[[109, 107, 110, 110, 113, 151, 109], [147, 145, 143, 146, 143, 111, 146], [142, 143, 145, 142, 139, 112, 146]]: 145
[111, 154, 116, 150, 155]: 111
[143, 111, 109, 107, 152, 113, 149]: 109
[145, 145, 107, 141, 109, 109, 143]: 107
[[103, 136, 124, 117, 118], [152, 139, 141, 124, 122], [143, 120, 138, 130, 150]]: 143
[111, 150, 120, 116, 138, 134]: 150
[157, 115, 151, 123, 151, 128]: 115
[148, 115, 133, 144, 151, 154, 142]: 133
[141, 106, 153, 114, 100]: 141
[149, 126, 152, 133, 129]: 149
---
[103 105 107 158 109 154 156] Out: 158, 156

[115 142 147 134 126 131 153] Out: 153, 147

[152 142 133 131 137 136] Out: 152, 142

[141 133 130 104] Out: 141, 133

[113 151 117 148 152 129] Out: 152, 151

[[110 112 106 112 132 121 110]
 [110 116 127 122 156 123 112]] Out: 156, 132

[[119 136 132 119 103 130]
 [110 142 123 110 143 146]] Out: 146, 143

[[117 110 107 110 108 111]
 [119 116 118 117 118 128]] Out: 128, 119
---
[[129 113 101  98 106 120 107]
 [124 124 117 114 115 116 135]
 [134 132 123 111 125 130 114]] gives 123

[[148 153 118 154 133 138]
 [143 145 126 145 129 134]
 [110 108 130 108 126 122]] gives 130

[[138 117 135 143 125 141]
 [119 140 113 102 132 113]
 [137 117 133 141 126 140]] gives 133

[[131 126 144 135 123 123 153]
 [131 132 138 153 138 146 131]
 [135 135 122 125 142 149 108]] gives 122

[[145 107 128 136]
 [145 153 128 136]
 [145 106 128 136]] gives 128

[[143 137 116 105]
 [127 110 134 135]
 [139 112 141 114]] gives 141

[[126 132 127 131 100]
 [126 135 112 140 118]
 [109 125 135 138 141]] gives 135
---
[[120 128 133 107 137]
 [128 123 122 124 118]
 [129 127 133 115 135]]	135

[[129 120 133 148 126 136 116]
 [128 120 114 130 152 128 121]
 [121 139 122 144 127 132 114]]	114

[[138 113 111 105]
 [122 117 105 139]
 [154 100 119 123]]	123

[[114 113 105 145 112 110]
 [141 140 148 113 141 143]
 [117 118 112 141 118 112]]	112

[[140 149 116 119 127]
 [141 141 155 154 141]
 [141 152 111 126 124]]	124

[[133 141 121 134 140 156]
 [133 141 120 134 140 155]
 [128 128 130 124 129 107]]	107
---
[[122 154 143 128 154]
 [140 105 117 134 105]
 [123 155 144 128 155]] → 105

[[109 106 134 137 124]
 [124 133 133 136 118]] → 133

[[125 127 129 134]
 [108 134 106 140]] → 134

[[105 123 129 141 136 132]
 [138 130 126 125 126 123]
 [141 134 135 105 119 140]] → 130

[[ 99 105 115 122 137]
 [156 150 141 133 119]
 [ 99 106 116 123 137]] → 150

[[108 136 133 120 120 126 110]
 [106 136 133 120 120 126 109]
 [106 136 133 120 119 126 109]] → 136

[[111 118 118 125 128]
 [117 128 136 110 105]
 [139 138 105 139 137]] → 128

[[110 144 145 156 107 147]
 [146 112 112 104 144 112]] → 112

[[128 128 128 127 129 127]
 [120 131 151 123 157 143]] → 131
---
[117 119 117 157 112 146]
146
[150 131 133 130]
130
[149 139 127 151 140 118]
118
[144 147  99 130 143]
143
[116 134 157 141 110 143]
143
[138 133 156 130]
130
[130 127 117 107]
107
[124 109 153 121]
121
[102 142 126 111 122 142]
142
---
[151 112 138 114] -> 151

[116 114 132 114 115 150 133] -> 114

[[123 126 127 127 129]
 [116 118 122 125 129]
 [141 136 132 137 149]] -> 136

[106  99 130 130 153 146 120] -> 130

[[121 130 134 129]
 [124 115 124 130]
 [143 100 130 132]] -> 143

[153 140 134 106] -> 153

[[116 110 143 114]
 [114 104 152 120]
 [112 103 155 127]] -> 112

[103 108 123 137] -> 103

[116  99 105 150 106 148 147] -> 150
